Below are the code and all the weights of a small trained network. Each question names an input and a target symbol and asks about switching units off, where a switched-off unit gives its printed mean instead of its output.

import numpy as np


def w(rows, s, z=0):
    codes = np.array(rows[::2]) - 128.0
    scale = np.full(codes.shape[1], s)
    scale[-1] = z or s
    return codes * scale


def norm(h):
    return h / np.sqrt((h * h).mean(-1, keepdims=True) + 1e-5)


def f(y):
    return np.maximum(y, 0)


def softmax(a):
    e = np.exp(a - a.max(-1, keepdims=True))
    return e / e.sum(-1, keepdims=True)


def log_softmax(a):
    a = a - a.max(-1, keepdims=True)
    return a - np.log(np.exp(a).sum(-1, keepdims=True))


def net(x, mask):
    ids = ['ΔΘΣαβγεζημξπτφψω'.index(c) for c in x.split()]
    T = len(ids)
    res = E[ids] + P[:T]
    r = norm(res)
    for j in range(3):
        rows = slice(3 * j, 3 * j + 3)
        q, k, v = (r @ M[0][rows].T for M in (Q, K, V))
        z = softmax(np.where(np.tri(T) > 0, q @ k.T / 3**0.5, -1e9)) @ v
        o = O[0][rows]
        res = res + np.where(mask[j], z, o[:, -1]) @ o[:, :-1]
    y = f(norm(res) @ A[0][:, :-1].T + A[0][:, -1])
    res = res + np.where(mask[3:15], y, B[0][:, -1]) @ B[0][:, :-1]
    return log_softmax(norm(res)[-1] @ U[:, :-1].T + U[:, -1])


Q, K, V, O, A, B = {}, {}, {}, {}, {}, {}
E = w([
[121,86,109],'Δ',
[65,101,163],'Θ',
[122,96,133],'Σ',
[158,138,125],'α',
[149,61,121],'β',
[136,127,140],'γ',
[107,116,169],'ε',
[103,81,144],'ζ',
[55,145,137],'η',
[255,174,128],'μ',
[121,109,85],'ξ',
[154,186,114],'π',
[164,130,143],'τ',
[124,125,220],'φ',
[69,98,156],'ψ',
[190,109,140],'ω',
],0.03)
P = w([
[3,253,145],'0',
[9,199,115],'1',
[82,36,76],'2',
[121,75,90],'3',
[59,130,105],'4',
[87,57,78],'5',
[92,57,77],'6',
[41,145,99],'7',
],0.0056)
Q[0] = w([
[171,162,139],'h1',
[122,113,89],'h1',
[100,118,165],'h1',
[115,157,157],'h2',
[130,144,107],'h2',
[153,140,254],'h2',
[119,144,68],'h3',
[154,132,159],'h3',
[95,111,122],'h3',
],0.023)
K[0] = w([
[97,176,103],'h1',
[136,127,170],'h1',
[146,75,89],'h1',
[149,129,147],'h2',
[129,151,103],'h2',
[122,97,251],'h2',
[147,141,168],'h3',
[138,98,114],'h3',
[97,175,132],'h3',
],0.026)
V[0] = w([
[136,98,178],'h1',
[92,200,180],'h1',
[60,117,67],'h1',
[87,67,90],'h2',
[112,100,173],'h2',
[76,29,164],'h2',
[100,190,180],'h3',
[157,148,131],'h3',
[192,129,250],'h3',
],0.013)
O[0] = w([
[53,180,165,103],'h1',
[215,166,169,216],'h1',
[134,172,41,126],'h1',
[25,173,165,25],'h2',
[170,191,170,108],'h2',
[103,238,214,3],'h2',
[92,9,144,221],'h3',
[142,76,75,141],'h3',
[255,33,217,195],'h3',
],0.0091,0.0055)
A[0] = w([
[129,124,91,125],'n1',
[125,131,34,153],'n2',
[97,139,78,182],'n3',
[145,147,144,168],'n4',
[97,129,153,183],'n5',
[4,47,177,3],'n6',
[75,122,101,134],'n7',
[58,136,72,152],'n8',
[130,104,173,56],'n9',
[190,213,114,174],'n10',
[103,131,139,98],'n11',
[102,121,164,63],'n12',
],0.019,0.0036)
B[0] = w([
[105,116,133,176],'n1',
[43,141,114,233],'n2',
[131,145,93,169],'n3',
[128,136,108,163],'n4',
[101,133,151,193],'n5',
[252,98,85,254],'n6',
[137,159,115,173],'n7',
[130,157,104,186],'n8',
[101,149,91,161],'n9',
[178,62,106,191],'n10',
[148,119,125,156],'n11',
[120,146,150,171],'n12',
],0.035,0.0067)
U = w([
[127,114,100,51],'Δ',
[122,114,136,51],'Θ',
[102,82,142,60],'Σ',
[135,155,90,15],'α',
[122,166,122,77],'β',
[120,212,95,163],'γ',
[165,50,115,189],'ε',
[116,123,235,223],'ζ',
[80,169,107,83],'η',
[183,56,133,124],'μ',
[127,111,138,197],'ξ',
[73,93,4,167],'π',
[168,179,165,194],'τ',
[135,136,150,123],'φ',
[190,136,96,6],'ψ',
[159,122,112,2],'ω',
],0.015,0.0041)

Each question gives the input, a string of symbols that net reads in full, and the target symbol t.
The units are the heads (3 rows each of Q, K, V and O) and the neurons (one row each of A and B). Each row of codes is followed by its name. A weight is (code - 128) times the scale printed after its matrix; where a second scale follows, it is the last column's (O, A, B and U).
mask holds one flag per unit, heads first, then neurons. A switched-off unit (its flag False) gives its mean, the last column of its rows in O or B, instead of its output. The means were averaged over made-up inputs and are rounded, as every weight is.
A unit's drop is (log p(t) with every unit on - log p(t) with that unit switched off) / (log p(t) with every unit on - log p(t) with every unit switched off).
unit that matters most: the unit with the biggest drop
k most important neurons: the k neurons with the biggest drops, biggest first
which heads matter: for each layer, one digit per head in row order, 1 if its drop is at least 0.15 and else 0, layers parted by /
drop of u: that unit's drop, to one decimal
input π Θ Δ, target π: unit that matters most : n2
input π Θ π, target π: which heads matter : 000
input φ π Δ Δ π π, target π: which heads matter : 010
input τ ψ μ π β π π β, target π: which heads matter : 011
input π ψ φ, target ζ: which heads matter : 010
input τ Δ π π φ, target γ: which heads matter : 101
input τ π π η β Σ, target π: which heads matter : 011
input Δ π Δ φ, target γ: which heads matter : 101
input π φ β φ, target ζ: which heads matter : 111
input τ Δ π ψ φ ε, target γ: drop of h2 : 0.2
input Θ φ π π π α β, target π: drop of h3 : 0.4
input π π Δ π Θ Σ, target π: drop of h1 : 0.2
input Δ φ ε, target γ: drop of n6 : 0.1
input π Θ π π Δ, target π: most important neuron : [n2]
